Below is a small trained network, with its code and all its weights. Each question gives an input and a target symbol and asks what happens when units are switched off, that is, made to give their printed mean instead of their output.

import numpy as np


def w(rows, s, z=0):
    codes = np.array(rows[::2]) - 128.0
    scale = np.full(codes.shape[1], s)
    scale[-1] = z or s
    return codes * scale


def norm(h):
    return h / np.sqrt((h * h).mean(-1, keepdims=True) + 1e-5)


def f(y):
    return np.maximum(y, 0)


def softmax(a):
    e = np.exp(a - a.max(-1, keepdims=True))
    return e / e.sum(-1, keepdims=True)


def log_softmax(a):
    a = a - a.max(-1, keepdims=True)
    return a - np.log(np.exp(a).sum(-1, keepdims=True))


def net(x, mask):
    ids = ['αγθπφψω'.index(c) for c in x.split()]
    T = len(ids)
    res = E[ids] + P[:T]
    q, k, v = (norm(res) @ M[0].T for M in (Q, K, V))
    z = softmax(np.where(np.tri(T) > 0, q @ k.T / 3**0.5, -1e9)) @ v
    res = res + np.where(mask[0], z, O[0][:, -1]) @ O[0][:, :-1]
    y = f(norm(res) @ A[0][:, :-1].T + A[0][:, -1])
    res = res + np.where(mask[1:9], y, B[0][:, -1]) @ B[0][:, :-1]
    return log_softmax(norm(res)[-1] @ U[:, :-1].T + U[:, -1])


Q, K, V, O, A, B = {}, {}, {}, {}, {}, {}
E = w([
[158,127,110,114,127,86],'α',
[88,138,137,158,104,63],'γ',
[92,156,137,79,101,254],'θ',
[95,124,3,156,120,119],'π',
[138,140,165,131,149,96],'φ',
[64,107,110,175,170,144],'ψ',
[140,100,142,102,149,96],'ω',
],0.02)
P = w([
[158,47,254,161,54,80],'0',
[96,132,22,126,139,86],'1',
[26,149,86,47,154,46],'2',
[72,150,63,69,141,113],'3',
[108,148,38,105,141,110],'4',
[104,182,43,109,122,104],'5',
[132,180,49,93,135,98],'6',
[142,170,39,124,131,104],'7',
[110,163,20,126,128,99],'8',
[87,166,70,93,162,97],'9',
],0.0059)
Q[0] = w([
[136,172,126,71,146,237],'h0',
[108,106,141,71,143,63],'h0',
[170,132,155,113,150,3],'h0',
],0.013)
K[0] = w([
[119,126,2,52,173,121],'h0',
[167,69,211,209,70,128],'h0',
[91,37,188,169,137,143],'h0',
],0.0098)
V[0] = w([
[158,153,255,165,236,147],'h0',
[209,142,211,128,90,179],'h0',
[191,39,113,78,203,92],'h0',
],0.0094)
O[0] = w([
[142,201,198,124,89,215,99],'h0',
[250,117,159,204,55,152,5],'h0',
[98,184,117,204,201,131,198],'h0',
],0.016,0.0029)
A[0] = w([
[171,212,125,129,171,60,2],'n0',
[12,39,141,100,110,87,171],'n1',
[123,191,156,35,45,118,71],'n2',
[192,147,147,210,160,22,14],'n3',
[197,158,178,153,27,128,104],'n4',
[124,86,19,53,98,34,206],'n5',
[182,107,190,104,102,186,217],'n6',
[149,101,99,23,140,225,39],'n7',
],0.011,0.0032)
B[0] = w([
[143,78,166,112,62,56,149],'n0',
[197,111,162,102,204,205,231],'n1',
[20,149,110,175,3,61,170],'n2',
[140,29,111,73,105,57,162],'n3',
[139,96,44,50,195,173,173],'n4',
[118,91,214,183,104,213,249],'n5',
[58,148,2,140,159,115,163],'n6',
[37,149,84,210,177,27,149],'n7',
],0.0091,0.013)
U = w([
[116,198,85,165,100,247,87],'α',
[127,66,221,172,82,214,43],'γ',
[130,170,103,244,168,125,254],'θ',
[22,196,151,147,98,119,130],'π',
[126,102,197,44,163,168,169],'φ',
[119,101,76,40,64,188,240],'ψ',
[100,81,112,143,140,34,46],'ω',
],0.011,0.00098)

Each question gives the input, a string of symbols that net reads in full, and the target symbol t.
The units are the heads (3 rows each of Q, K, V and O) and the neurons (one row each of A and B). Each row of codes is followed by its name. A weight is (code - 128) times the scale printed after its matrix; where a second scale follows, it is the last column's (O, A, B and U).
mask holds one flag per unit, heads first, then neurons. A switched-off unit (its flag False) gives its mean, the last column of its rows in O or B, instead of its output. The means were averaged over made-up inputs and are rounded, as every weight is.
A unit's drop is (log p(t) with every unit on - log p(t) with that unit switched off) / (log p(t) with every unit on - log p(t) with every unit switched off).
The circuit of an input: a set's keep is (log p(t) with only the set's units on - log p(t) with every unit switched off) / (log p(t) with every unit on - log p(t) with every unit switched off). Starting from all 9 units, units are removed one at a time, each time the one whose removal leaves the highest keep (on an exact tie, the one counted first), for as long as the keep stays at least 0.8.
circuit, biggest first: the units of the circuit, biggest drop first
most important unit: the unit with the biggest drop
k most important neurons: the k neurons with the biggest drops, biggest first
drop of u: that unit's drop, to one decimal
input ψ γ θ, target π: most important unit : n7
input α α φ α α α α φ ω, target ω: circuit, biggest first : h0, n3, n5
input φ α ψ, target α: circuit, biggest first : h0, n5
input ω α ψ φ α, target θ: circuit, biggest first : h0, n5
input θ γ γ θ π α φ, target ψ: circuit, biggest first : h0, n4
input π θ π θ φ α α ω γ, target φ: 2 most important neurons : n1, n2
input γ θ γ, target γ: circuit, biggest first : h0, n5
input π π ω φ ψ ψ ψ, target φ: 2 most important neurons : n1, n2
input φ α π γ φ, target α: circuit, biggest first : h0, n6
input φ φ α, target α: drop of h0 : 1.1
input γ α θ ψ φ α γ ω α, target γ: drop of n5 : 0.5
input γ φ θ π π φ α θ φ, target γ: drop of h0 : 0.7
input ψ ω θ, target π: drop of n6 : 0.0
input ω α π π ψ, target ω: circuit, biggest first : h0
